Below are the code and all the weights of a small trained network. Each question names an input and a target symbol and asks about switching units off, where a switched-off unit gives its printed mean instead of its output.

import numpy as np


def w(rows, s, z=0):
    codes = np.array(rows[::2]) - 128.0
    scale = np.full(codes.shape[1], s)
    scale[-1] = z or s
    return codes * scale


def f(y):
    return np.maximum(y, 0)


def softmax(a):
    e = np.exp(a - a.max(-1, keepdims=True))
    return e / e.sum(-1, keepdims=True)


def log_softmax(a):
    a = a - a.max(-1, keepdims=True)
    return a - np.log(np.exp(a).sum(-1, keepdims=True))


def net(x, mask):
    ids = ['αβγδζηθλμξστφω'.index(c) for c in x.split()]
    T = len(ids)
    res = E[ids] + P[:T]
    r = res
    for j in range(2):
        rows = slice(4 * j, 4 * j + 4)
        q, k, v = (r @ M[0][rows].T for M in (Q, K, V))
        z = softmax(np.where(np.tri(T) > 0, q @ k.T / 4**0.5, -1e9)) @ v
        o = O[0][rows]
        res = res + np.where(mask[j], z, o[:, -1]) @ o[:, :-1]
    y = f(res @ A[0][:, :-1].T + A[0][:, -1])
    res = res + np.where(mask[2:18], y, B[0][:, -1]) @ B[0][:, :-1]
    return log_softmax(res[-1] @ U[:, :-1].T + U[:, -1])


Q, K, V, O, A, B = {}, {}, {}, {}, {}, {}
E = w([
[2,133,152,110],'α',
[173,141,140,173],'β',
[105,140,165,120],'γ',
[172,176,131,79],'δ',
[134,164,112,175],'ζ',
[91,81,189,129],'η',
[143,96,172,186],'θ',
[160,109,178,189],'λ',
[129,122,111,75],'μ',
[83,184,180,54],'ξ',
[110,164,137,152],'σ',
[148,114,137,173],'τ',
[99,235,131,126],'φ',
[159,42,206,78],'ω',
],0.0094)
P = w([
[122,84,36,172],'0',
[82,108,238,182],'1',
[192,143,129,66],'2',
[66,129,248,173],'3',
[191,156,123,38],'4',
[47,138,245,190],'5',
[196,157,123,35],'6',
[36,131,255,214],'7',
],0.0087)
Q[0] = w([
[49,94,114,192],'head 0',
[97,162,231,233],'head 0',
[88,128,255,201],'head 0',
[226,117,38,51],'head 0',
[178,115,25,92],'head 1',
[101,64,67,207],'head 1',
[49,94,198,165],'head 1',
[27,85,186,197],'head 1',
],0.0084)
K[0] = w([
[156,79,123,198],'head 0',
[62,59,15,180],'head 0',
[104,65,44,144],'head 0',
[107,185,254,50],'head 0',
[160,151,232,58],'head 1',
[139,62,220,223],'head 1',
[152,76,58,220],'head 1',
[159,46,63,244],'head 1',
],0.0076)
V[0] = w([
[192,35,157,175],'head 0',
[29,49,173,69],'head 0',
[211,36,157,133],'head 0',
[210,147,119,2],'head 0',
[35,159,159,154],'head 1',
[29,110,187,75],'head 1',
[136,215,86,140],'head 1',
[211,199,59,182],'head 1',
],0.0096)
O[0] = w([
[55,16,10,214,213],'head 0',
[48,96,111,3,162],'head 0',
[100,1,26,180,178],'head 0',
[231,29,167,92,4],'head 0',
[50,196,183,89,134],'head 1',
[72,126,172,25,115],'head 1',
[202,240,187,183,87],'head 1',
[201,185,105,239,114],'head 1',
],0.0073,0.0033)
A[0] = w([
[41,169,254,93,142],'neuron 0',
[40,94,209,111,213],'neuron 1',
[71,117,196,96,200],'neuron 2',
[61,155,217,125,104],'neuron 3',
[151,29,13,92,181],'neuron 4',
[75,113,173,143,173],'neuron 5',
[156,218,62,71,253],'neuron 6',
[205,62,4,76,227],'neuron 7',
[147,97,134,224,189],'neuron 8',
[202,202,139,185,184],'neuron 9',
[113,167,202,151,75],'neuron 10',
[230,80,44,83,205],'neuron 11',
[178,202,99,163,217],'neuron 12',
[89,187,204,140,40],'neuron 13',
[110,171,187,144,76],'neuron 14',
[170,159,11,84,103],'neuron 15',
],0.0069,0.0032)
B[0] = w([
[163,144,100,75,245],'neuron 0',
[123,133,74,86,255],'neuron 1',
[126,141,94,85,223],'neuron 2',
[196,139,109,64,201],'neuron 3',
[107,36,150,172,209],'neuron 4',
[130,133,59,109,200],'neuron 5',
[60,217,112,114,172],'neuron 6',
[244,77,156,133,190],'neuron 7',
[108,138,124,215,219],'neuron 8',
[143,195,201,165,192],'neuron 9',
[213,82,185,134,167],'neuron 10',
[254,120,169,84,168],'neuron 11',
[126,204,183,159,183],'neuron 12',
[213,88,135,84,175],'neuron 13',
[199,92,180,111,163],'neuron 14',
[253,179,26,190,143],'neuron 15',
],0.0072,0.0083)
U = w([
[185,38,180,80,194],'α',
[200,152,195,192,34],'β',
[14,196,3,67,207],'γ',
[244,145,203,113,24],'δ',
[18,24,103,135,79],'ζ',
[101,218,75,188,49],'η',
[240,128,73,93,111],'θ',
[157,166,174,31,4],'λ',
[42,139,67,182,168],'μ',
[119,225,234,103,147],'ξ',
[183,121,92,140,251],'σ',
[90,110,64,198,112],'τ',
[84,130,197,219,207],'φ',
[124,154,214,149,125],'ω',
],0.0056,0.003)

Each question gives the input, a string of symbols that net reads in full, and the target symbol t.
The units are the heads (4 rows each of Q, K, V and O) and the neurons (one row each of A and B). Each row of codes is followed by its name. A weight is (code - 128) times the scale printed after its matrix; where a second scale follows, it is the last column's (O, A, B and U).
mask holds one flag per unit, heads first, then neurons. A switched-off unit (its flag False) gives its mean, the last column of its rows in O or B, instead of its output. The means were averaged over made-up inputs and are rounded, as every weight is.
A unit's drop is (log p(t) with every unit on - log p(t) with that unit switched off) / (log p(t) with every unit on - log p(t) with every unit switched off).
The circuit of an input: a set's keep is (log p(t) with only the set's units on - log p(t) with every unit switched off) / (log p(t) with every unit on - log p(t) with every unit switched off). Starting from the 12 units with the biggest drops (on a tie, the unit counted first), units are removed one at a time, each time the one whose removal leaves the highest keep (on an exact tie, the one counted first), for as long as the keep stays at least 0.8.
circuit, biggest first: the units of the circuit, biggest drop first
unit that matters most: the unit with the biggest drop
top k neurons: the k neurons with the biggest drops, biggest first
which heads matter: for each layer, one digit per head in row order, 1 if its drop is at least 0.15 and else 0, layers parted by /
drop when u is switched off: that unit's drop, to one decimal
input ω ξ η ω θ, target α: circuit, biggest first => head 0; neuron 7; head 1
input β μ γ φ θ ξ, target φ: unit that matters most => head 1
input ξ ξ γ α β λ ζ, target γ: top 2 neurons => neuron 6; neuron 7
input ζ λ ω ξ η θ, target β: which heads matter => 11
input ζ ω ξ, target λ: which heads matter => 11
input ζ β η ω α η λ β, target β: which heads matter => 11
input η η η, target ζ: circuit, biggest first => head 0; neuron 4; head 1
input ξ σ α η ζ λ η, target γ: which heads matter => 01
input ω α φ λ β ω ω η, target ζ: circuit, biggest first => head 0; head 1
input ω ω σ β, target ζ: circuit, biggest first => head 0; head 1; neuron 4
input φ ξ β, target λ: circuit, biggest first => head 0; head 1; neuron 8
input θ β θ α ω ω β ζ, target μ: which heads matter => 10
input ω ζ η ω α β δ, target δ: circuit, biggest first => head 0; neuron 11; neuron 7
input β σ ω ω, target φ: which heads matter => 11
input α γ ζ σ η τ, target λ: which heads matter => 11
input η η ω σ φ, target ξ: unit that matters most => head 1
input ξ ζ ω, target α: which heads matter => 10
input η μ δ λ η ω α, target γ: which heads matter => 01
input β λ τ τ τ σ, target φ: which heads matter => 11
input ω γ δ ω η σ, target ζ: top neuron => neuron 4
input η ξ ω α, target γ: which heads matter => 00
input ω μ τ β β τ λ φ, target ζ: drop when head 1 is switched off => 0.2
input γ σ β α ζ σ ξ, target λ: drop when head 0 is switched off => 1.1
input η β σ η μ σ, target γ: drop when neuron 3 is switched off => 0.0
input β μ η θ η η ζ λ, target φ: drop when neuron 1 is switched off => 0.1
